[[ 65 -26  15]
 [ 25  28  10]
 [ 30 -70  15]
 [-23  22 -12]
 [-39  13 -17]
 [ 31 -40   4]
 [ 74 -39  28]]
->
[[ 74 -39  28]
 [ 65 -26  15]
 [ 31 -40   4]
 [ 30 -70  15]
 [ 25  28  10]
 [-23  22 -12]
 [-39  13 -17]]

[[ -4  11 -60  19  40  -7 -17  37]
 [ 15   7   6 -66 -13  -2  19  18]
 [ 10 -27 -12  23  17  -8 -10   2]]
->
[[ 15   7   6 -66 -13  -2  19  18]
 [ 10 -27 -12  23  17  -8 -10   2]
 [ -4  11 -60  19  40  -7 -17  37]]

[[ 53  66 -69  58]
 [ 63   9  -7 -40]]
->
[[ 63   9  -7 -40]
 [ 53  66 -69  58]]

[[ -4  -2  -5  -1   2]
 [-43   5 -30  -5  -8]
 [-56   3 -45  -5  -7]
 [ 45 -16   6  15  17]
 [ 35  -4  23   5   6]
 [ 67  -5  51   7  10]
 [ 21  -2  10   5   3]
 [-24  -2 -22  -2  -1]]
->
[[ 67  -5  51   7  10]
 [ 45 -16   6  15  17]
 [ 35  -4  23   5   6]
 [ 21  -2  10   5   3]
 [ -4  -2  -5  -1   2]
 [-24  -2 -22  -2  -1]
 [-43   5 -30  -5  -8]
 [-56   3 -45  -5  -7]]

[[-63  31  61 -73  21  25   0 -43  64 -23 -27  -8]
 [ 16 -60  22 -14  68  61  -3 -60  20  41  41  81]
 [-62  21  64 -68  22  27  -3 -40  65 -29 -37 -17]
 [ 38 -33 -60  59 -46 -41   4  56 -59 -19  13 -43]
 [-20  58 -11  -7 -50 -43   2  17 -12 -27 -32 -81]
 [-34  84  17  -9 -61 -53  -1  46   2 -47 -49 -63]
 [-50 -27  53 -62  30  34   5 -73  59  -9 -12   9]]
->
[[ 38 -33 -60  59 -46 -41   4  56 -59 -19  13 -43]
 [ 16 -60  22 -14  68  61  -3 -60  20  41  41  81]
 [-20  58 -11  -7 -50 -43   2  17 -12 -27 -32 -81]
 [-34  84  17  -9 -61 -53  -1  46   2 -47 -49 -63]
 [-50 -27  53 -62  30  34   5 -73  59  -9 -12   9]
 [-62  21  64 -68  22  27  -3 -40  65 -29 -37 -17]
 [-63  31  61 -73  21  25   0 -43  64 -23 -27  -8]]

[[ 27 -11   2  20 -28  22   3  -6  26 -18  -5  32   3 -30  -4]
 [ 83  38  21   0  -1  -3   3  -9  36  10   0  -3  -1 -43  -9]
 [  2 -33 -46  11  18 -16  10   7  31 -12  14 -19 -14  12  -1]]
->
[[ 83  38  21   0  -1  -3   3  -9  36  10   0  -3  -1 -43  -9]
 [ 27 -11   2  20 -28  22   3  -6  26 -18  -5  32   3 -30  -4]
 [  2 -33 -46  11  18 -16  10   7  31 -12  14 -19 -14  12  -1]]

[[ 43  58]
 [-28 -23]
 [-84  41]
 [-31   7]
 [ 18  83]]
->
[[ 43  58]
 [ 18  83]
 [-28 -23]
 [-31   7]
 [-84  41]]
---
[[  1 -62  68 -46  37 -46  48 -16 -14  25  36  26 -40  47 -39]
 [-52 -22  50 -52  55  38  74 -56   3  50  20  28  31  43  31]
 [ 32 -70 -65  58 -68  25 -30  43  26  29  46 -73  74   6 -17]
 [ 15  62  18 -16 -39 -27 -57 -34  13 -19 -34 -46 -58  -8  -1]
 [ 49 -17   2  61  31 -11 -29 -74  31   4  15  11 -45  18  24]
 [ 18  74  19  62  28 -30  26 -46  -2  58  63 -59 -25 -49  -1]]
->
[[ 32 -70 -65  58 -68  25 -30  43  26  29  46 -73  74   6 -17]
 [  1 -62  68 -46  37 -46  48 -16 -14  25  36  26 -40  47 -39]
 [-52 -22  50 -52  55  38  74 -56   3  50  20  28  31  43  31]
 [ 49 -17   2  61  31 -11 -29 -74  31   4  15  11 -45  18  24]
 [ 15  62  18 -16 -39 -27 -57 -34  13 -19 -34 -46 -58  -8  -1]
 [ 18  74  19  62  28 -30  26 -46  -2  58  63 -59 -25 -49  -1]]

[[ 72 -40  46  12 -22 -34  58  35  -1]
 [ 18  13 -69  -4  24  76 -47  31 -14]
 [-52 -67  47 -35   2  12  69 -22 -18]]
->
[[-52 -67  47 -35   2  12  69 -22 -18]
 [ 72 -40  46  12 -22 -34  58  35  -1]
 [ 18  13 -69  -4  24  76 -47  31 -14]]

[[ 14  34  14  41 -23 -55 -23]
 [  8   1   3  33 -20 -49   4]
 [-42  67   4 -45  26   0  -6]
 [ -3  22  19  31 -13 -71  -9]
 [-34  -5  10 -29  24 -17  14]
 [  9 -20 -15  28 -25 -34  29]
 [-37  -1   5 -42  29   5  15]]
->
[[  9 -20 -15  28 -25 -34  29]
 [-34  -5  10 -29  24 -17  14]
 [-37  -1   5 -42  29   5  15]
 [  8   1   3  33 -20 -49   4]
 [ -3  22  19  31 -13 -71  -9]
 [ 14  34  14  41 -23 -55 -23]
 [-42  67   4 -45  26   0  -6]]

[[-55   2  62  -9 -62 -28 -71 -38  -8 -27 -19 -82  23 -17]
 [ 37 -10 -66  66   3 -37  56  52  59 -33 -40  38 -64 -37]
 [ 18   3 -18 -29  46  40  54  18 -24  43  34  37  25  41]
 [ 36   1 -68  72  -3 -40  50  58  62 -35 -47  48 -64 -47]
 [-30   4  56 -68   6  27 -38 -41 -75  46  52 -30  52  46]
 [-40  -3  58  -5 -55 -38 -73 -30   1 -32 -26 -67  -2 -33]]
->
[[ 37 -10 -66  66   3 -37  56  52  59 -33 -40  38 -64 -37]
 [-40  -3  58  -5 -55 -38 -73 -30   1 -32 -26 -67  -2 -33]
 [ 36   1 -68  72  -3 -40  50  58  62 -35 -47  48 -64 -47]
 [-55   2  62  -9 -62 -28 -71 -38  -8 -27 -19 -82  23 -17]
 [ 18   3 -18 -29  46  40  54  18 -24  43  34  37  25  41]
 [-30   4  56 -68   6  27 -38 -41 -75  46  52 -30  52  46]]

[[-12 -39]
 [  5  41]
 [ 30 -68]
 [ 61  -2]
 [ 13 -46]
 [ 65 -41]
 [  6  35]
 [-22 -33]]
->
[[ 30 -68]
 [ 13 -46]
 [ 65 -41]
 [-12 -39]
 [-22 -33]
 [ 61  -2]
 [  6  35]
 [  5  41]]

[[-57  20   5 -11]
 [-57  87  23  82]
 [-57  10  -7  -3]
 [-57 -16 -34 -12]
 [-57  -8  12 -38]
 [-57  11  21  -7]
 [-57  13   5 -42]
 [-57  86 -51 -33]]
->
[[-57 -16 -34 -12]
 [-57  -8  12 -38]
 [-57  10  -7  -3]
 [-57  11  21  -7]
 [-57  13   5 -42]
 [-57  20   5 -11]
 [-57  86 -51 -33]
 [-57  87  23  82]]
